Here is a tiny trained network, its code and every weight. The questions are about switching its units off for an input and a class, where a switched-off unit gives its printed mean instead of its output.

import numpy as np


def w(rows, s, z=0):
    codes = np.array(rows[::2]) - 128.0
    scale = np.full(codes.shape[1], s)
    scale[-1] = z or s
    return codes * scale


def norm(h):
    return h / np.sqrt((h * h).mean(-1, keepdims=True) + 1e-5)


def f(y):
    return y / 2 * (1 + np.tanh(0.7978845608 * (y + 0.044715 * y**3)))


def log_softmax(a):
    a = a - a.max(-1, keepdims=True)
    return a - np.log(np.exp(a).sum(-1, keepdims=True))


def net(x, mask):
    res = np.array(x, float).reshape(1, 2) / 4 @ E
    u = 0
    for l in range(2):
        y = f(norm(res) @ A[l][:, :-1].T + A[l][:, -1])
        res = res + np.where(mask[u : u + 4], y, B[l][:, -1]) @ B[l][:, :-1]
        u += 4
    return log_softmax(norm(res)[-1] @ U[:, :-1].T + U[:, -1])


A, B = {}, {}
E = w([
[9,136,240,97,107,29,173],'x0',
[108,222,137,200,83,2,93],'x1',
],0.0059)
A[0] = w([
[144,173,2,188,112,70,39,3],'L0N0',
[225,108,131,174,171,135,191,164],'L0N1',
[123,158,175,138,84,106,87,187],'L0N2',
[135,90,109,140,176,160,79,215],'L0N3',
],0.0066,0.0016)
B[0] = w([
[220,28,254,223,234,247,85,253],'L0N0',
[67,139,88,101,126,147,52,175],'L0N1',
[127,224,44,76,44,99,213,190],'L0N2',
[115,162,16,167,52,80,166,183],'L0N3',
],0.0047,0.0044)
A[1] = w([
[87,54,191,67,170,155,253,72],'L1N0',
[158,143,31,113,145,245,176,118],'L1N1',
[47,42,100,111,156,79,235,14],'L1N2',
[126,87,133,46,161,87,145,3],'L1N3',
],0.007,0.004)
B[1] = w([
[162,115,29,131,137,101,1,233],'L1N0',
[49,181,203,86,89,29,214,253],'L1N1',
[155,47,65,113,126,240,112,181],'L1N2',
[253,14,81,240,134,147,12,129],'L1N3',
],0.0085,0.0054)
U = w([
[82,184,169,77,91,76,247,253],'0',
[144,85,75,77,115,110,54,36],'1',
[221,150,185,190,151,154,140,11],'2',
],0.012,0.0033)

Each question gives the input, the list of numbers given to net, and the class t.
The units are the neurons (one row each of A and B). Each row of codes is followed by its name. A weight is (code - 128) times the scale printed after its matrix; where a second scale follows, it is the last column's (A, B and U).
mask holds one flag per neuron, layer by layer. A switched-off neuron (its flag False) gives its mean, the last column of its row in B, instead of its output. The means were averaged over made-up inputs and are rounded, as every weight is.
A unit's drop is (log p(t) with every unit on - log p(t) with that unit switched off) / (log p(t) with every unit on - log p(t) with every unit switched off).
The circuit of an input: a set's keep is (log p(t) with only the set's units on - log p(t) with every unit switched off) / (log p(t) with every unit on - log p(t) with every unit switched off). Starting from all 8 units, units are removed one at a time, each time the one whose removal leaves the highest keep (on an exact tie, the one counted first), for as long as the keep stays at least 0.8.
circuit, biggest first: the units of the circuit, biggest drop first
top k neurons: the k neurons with the biggest drops, biggest first
drop when u is switched off: that unit's drop, to one decimal
input [-5,5], class 2: circuit, biggest first : L0N0
input [0,2], class 2: top 2 neurons : L1N1, L0N0
input [8,0], class 1: top 3 neurons : L1N1, L1N0, L1N2
input [-8,1], class 2: top 2 neurons : L0N0, L0N2
input [-4,1], class 2: top 3 neurons : L0N0, L0N2, L1N0
input [6,0], class 1: circuit, biggest first : L1N1, L1N0
input [-4,2], class 2: top 2 neurons : L0N0, L1N0
input [2,0], class 1: top 2 neurons : L1N1, L0N3
input [-8,-5], class 0: drop when L1N1 is switched off : 0.4
input [-1,1], class 2: drop when L0N0 is switched off : 1.7
input [-3,-4], class 0: drop when L1N0 is switched off : 0.0
input [-7,-7], class 0: drop when L1N1 is switched off : 0.3
input [-2,7], class 2: top 2 neurons : L0N0, L1N1
input [4,0], class 1: circuit, biggest first : L1N1
input [-8,2], class 2: top 2 neurons : L0N0, L1N0
